Below is a small trained network, with its code and all its weights. Each question gives an input and a class and asks what happens when units are switched off, that is, made to give their printed mean instead of their output.

import numpy as np


def w(rows, s, z=0):
    codes = np.array(rows[::2]) - 128.0
    scale = np.full(codes.shape[1], s)
    scale[-1] = z or s
    return codes * scale


def f(y):
    return np.maximum(y, 0)


def log_softmax(a):
    a = a - a.max(-1, keepdims=True)
    return a - np.log(np.exp(a).sum(-1, keepdims=True))


def net(x, mask):
    res = np.array(x, float).reshape(1, 2) / 4 @ E
    y = f(res @ A[0][:, :-1].T + A[0][:, -1])
    res = res + np.where(mask, y, B[0][:, -1]) @ B[0][:, :-1]
    return log_softmax(res[-1] @ U[:, :-1].T + U[:, -1])


A, B = {}, {}
E = w([
[78,49,40,28],'x0',
[1,82,219,139],'x1',
],0.0084)
A[0] = w([
[209,159,149,154,151],'neuron 1',
[144,153,144,159,120],'neuron 2',
[58,107,146,154,150],'neuron 3',
[167,156,162,194,111],'neuron 4',
[173,129,92,114,230],'neuron 5',
[122,139,109,105,64],'neuron 6',
[145,97,105,114,96],'neuron 7',
[94,136,146,91,145],'neuron 8',
[4,123,179,114,170],'neuron 9',
[178,167,113,121,154],'neuron 10',
[112,134,136,116,159],'neuron 11',
[157,138,125,151,126],'neuron 12',
[115,106,133,161,161],'neuron 13',
[134,142,135,141,125],'neuron 14',
[141,134,140,167,123],'neuron 15',
[158,136,101,119,208],'neuron 16',
[90,162,151,133,109],'neuron 17',
[108,105,152,156,172],'neuron 18',
[213,150,141,176,117],'neuron 19',
[121,122,148,130,155],'neuron 20',
[143,152,148,143,121],'neuron 21',
[146,124,161,150,138],'neuron 22',
[149,120,121,115,170],'neuron 23',
[88,156,126,130,136],'neuron 24',
[173,139,173,159,115],'neuron 25',
[99,121,160,163,109],'neuron 26',
[144,132,126,127,98],'neuron 27',
[67,121,166,118,150],'neuron 28',
[148,130,120,135,87],'neuron 29',
[145,136,87,137,217],'neuron 30',
[144,97,106,146,143],'neuron 31',
[124,129,152,143,115],'neuron 32',
[100,131,128,137,166],'neuron 33',
[149,137,127,142,147],'neuron 34',
[95,109,129,109,92],'neuron 35',
[112,138,149,159,103],'neuron 36',
[141,115,151,122,112],'neuron 37',
[132,110,59,103,100],'neuron 38',
[96,115,102,74,141],'neuron 39',
[142,161,168,157,128],'neuron 40',
[79,103,75,90,145],'neuron 41',
[132,133,112,99,253],'neuron 42',
],0.02,0.0055)
B[0] = w([
[115,200,133,174,193],'neuron 1',
[150,108,119,101,164],'neuron 2',
[55,129,125,113,199],'neuron 3',
[172,93,119,74,195],'neuron 4',
[170,111,134,173,195],'neuron 5',
[160,133,132,143,139],'neuron 6',
[147,128,133,161,154],'neuron 7',
[102,122,128,141,162],'neuron 8',
[4,125,121,119,252],'neuron 9',
[131,110,120,171,181],'neuron 10',
[113,128,125,129,147],'neuron 11',
[119,133,119,150,153],'neuron 12',
[113,129,128,109,155],'neuron 13',
[137,121,125,116,144],'neuron 14',
[147,126,129,102,159],'neuron 15',
[154,116,133,156,177],'neuron 16',
[117,132,129,124,161],'neuron 17',
[109,132,135,100,173],'neuron 18',
[134,224,139,141,193],'neuron 19',
[115,130,130,110,151],'neuron 20',
[146,114,134,105,157],'neuron 21',
[154,137,132,114,161],'neuron 22',
[139,123,130,143,153],'neuron 23',
[105,126,132,119,150],'neuron 24',
[164,105,129,96,178],'neuron 25',
[111,134,128,122,173],'neuron 26',
[116,124,123,132,136],'neuron 27',
[59,132,124,112,197],'neuron 28',
[113,130,125,138,139],'neuron 29',
[160,109,131,158,176],'neuron 30',
[136,128,132,144,146],'neuron 31',
[125,136,122,126,151],'neuron 32',
[106,128,126,121,155],'neuron 33',
[128,149,131,145,149],'neuron 34',
[109,153,124,149,155],'neuron 35',
[121,134,122,125,158],'neuron 36',
[128,130,121,130,134],'neuron 37',
[171,129,131,191,185],'neuron 38',
[171,86,130,116,185],'neuron 39',
[169,133,136,89,180],'neuron 40',
[191,85,134,111,199],'neuron 41',
[138,79,117,145,177],'neuron 42',
],0.048,0.017)
U = w([
[113,83,115,210,6],'0',
[254,69,156,95,248],'1',
[89,54,119,75,245],'2',
[89,229,138,93,2],'3',
],0.0087,0.00097)

Each question gives the input, the list of numbers given to net, and the class t.
The units are the neurons (one row each of A and B). Each row of codes is followed by its name. A weight is (code - 128) times the scale printed after its matrix; where a second scale follows, it is the last column's (A, B and U).
mask holds one flag per neuron, in row order. A switched-off neuron (its flag False) gives its mean, the last column of its row in B, instead of its output. The means were averaged over made-up inputs and are rounded, as every weight is.
A unit's drop is (log p(t) with every unit on - log p(t) with that unit switched off) / (log p(t) with every unit on - log p(t) with every unit switched off).
The circuit of an input: a set's keep is (log p(t) with only the set's units on - log p(t) with every unit switched off) / (log p(t) with every unit on - log p(t) with every unit switched off). Starting from the 12 units with the biggest drops (on a tie, the unit counted first), units are removed one at a time, each time the one whose removal leaves the highest keep (on an exact tie, the one counted first), for as long as the keep stays at least 0.8.
units of the circuit, in order: the units of the circuit, biggest drop first
k most important neurons: the k neurons with the biggest drops, biggest first
drop of u: that unit's drop, to one decimal
input [4,1], class 0: units of the circuit, in order => neuron 4
input [-7,6], class 2: 3 most important neurons => neuron 4; neuron 25; neuron 2
input [-1,5], class 3: 2 most important neurons => neuron 41; neuron 4
input [-7,0], class 1: 2 most important neurons => neuron 9; neuron 4
input [8,1], class 1: 2 most important neurons => neuron 41; neuron 39
input [2,-4], class 1: 3 most important neurons => neuron 9; neuron 3; neuron 28
input [-7,1], class 1: 2 most important neurons => neuron 9; neuron 4
input [8,2], class 0: 3 most important neurons => neuron 38; neuron 4; neuron 35
input [6,1], class 0: 3 most important neurons => neuron 4; neuron 40; neuron 25
input [1,0], class 1: 2 most important neurons => neuron 9; neuron 3
input [-8,-3], class 1: 2 most important neurons => neuron 4; neuron 9
input [-4,7], class 2: 2 most important neurons => neuron 19; neuron 1
input [-8,6], class 3: drop of neuron 1 => 0.3
input [-6,4], class 3: drop of neuron 39 => 0.2
input [-3,-3], class 1: drop of neuron 9 => 1.2
input [2,-1], class 1: drop of neuron 9 => 0.9
